Here is a tiny trained network, its code and every weight. The questions are about switching its units off for an input and a class, where a switched-off unit gives its printed mean instead of its output.

import numpy as np


def w(rows, s, z=0):
    codes = np.array(rows[::2]) - 128.0
    scale = np.full(codes.shape[1], s)
    scale[-1] = z or s
    return codes * scale


def f(y):
    return y / 2 * (1 + np.tanh(0.7978845608 * (y + 0.044715 * y**3)))


def log_softmax(a):
    a = a - a.max(-1, keepdims=True)
    return a - np.log(np.exp(a).sum(-1, keepdims=True))


def net(x, mask):
    res = np.array(x, float).reshape(1, 2) / 4 @ E
    y = f(res @ A[0][:, :-1].T + A[0][:, -1])
    res = res + np.where(mask, y, B[0][:, -1]) @ B[0][:, :-1]
    return log_softmax(res[-1] @ U[:, :-1].T + U[:, -1])


A, B = {}, {}
E = w([
[11,224,212,72],'x0',
[170,155,5,61],'x1',
],0.011)
A[0] = w([
[63,74,238,241,96],'neuron 0',
[202,49,91,134,133],'neuron 1',
[237,135,109,192,118],'neuron 2',
[2,189,103,75,117],'neuron 3',
[93,170,144,99,131],'neuron 4',
[108,157,40,63,109],'neuron 5',
[195,253,22,56,94],'neuron 6',
[92,188,90,224,252],'neuron 7',
[38,183,137,66,84],'neuron 8',
],0.0099,0.013)
B[0] = w([
[98,116,110,198,222],'neuron 0',
[183,105,149,102,234],'neuron 1',
[173,72,186,93,210],'neuron 2',
[141,51,172,97,217],'neuron 3',
[128,96,131,97,172],'neuron 4',
[83,128,98,215,183],'neuron 5',
[74,104,86,174,221],'neuron 6',
[164,248,154,112,253],'neuron 7',
[123,48,163,142,193],'neuron 8',
],0.012)
U = w([
[152,4,131,43,54],'0',
[104,90,41,248,33],'1',
[149,181,87,59,254],'2',
],0.012,0.005)

Each question gives the input, the list of numbers given to net, and the class t.
The units are the neurons (one row each of A and B). Each row of codes is followed by its name. A weight is (code - 128) times the scale printed after its matrix; where a second scale follows, it is the last column's (A, B and U).
mask holds one flag per neuron, in row order. A switched-off neuron (its flag False) gives its mean, the last column of its row in B, instead of its output. The means were averaged over made-up inputs and are rounded, as every weight is.
A unit's drop is (log p(t) with every unit on - log p(t) with that unit switched off) / (log p(t) with every unit on - log p(t) with every unit switched off).
The circuit of an input: a set's keep is (log p(t) with only the set's units on - log p(t) with every unit switched off) / (log p(t) with every unit on - log p(t) with every unit switched off). Starting from all 9 units, units are removed one at a time, each time the one whose removal leaves the highest keep (on an exact tie, the one counted first), for as long as the keep stays at least 0.8.
circuit, biggest first: the units of the circuit, biggest drop first
unit that matters most: the unit with the biggest drop
k most important neurons: the k neurons with the biggest drops, biggest first
drop when u is switched off: that unit's drop, to one decimal
input [6,-7], class 1: unit that matters most	neuron 0
input [3,-3], class 2: circuit, biggest first	neuron 6; neuron 2
input [-2,0], class 2: 2 most important neurons	neuron 3; neuron 8
input [5,5], class 0: 4 most important neurons	neuron 3; neuron 0; neuron 8; neuron 4
input [0,-3], class 2: 2 most important neurons	neuron 6; neuron 5
input [-3,4], class 1: 3 most important neurons	neuron 6; neuron 3; neuron 5
input [6,1], class 0: 2 most important neurons	neuron 3; neuron 8
input [-3,2], class 2: 4 most important neurons	neuron 3; neuron 8; neuron 4; neuron 0
input [0,-2], class 2: 2 most important neurons	neuron 6; neuron 5
input [4,5], class 1: 3 most important neurons	neuron 5; neuron 6; neuron 2
input [8,5], class 0: drop when neuron 3 is switched off	0.5
input [3,5], class 1: drop when neuron 6 is switched off	0.2
input [1,-8], class 1: drop when neuron 0 is switched off	0.8
input [0,-6], class 1: circuit, biggest first	neuron 0
input [2,5], class 1: 2 most important neurons	neuron 6; neuron 5
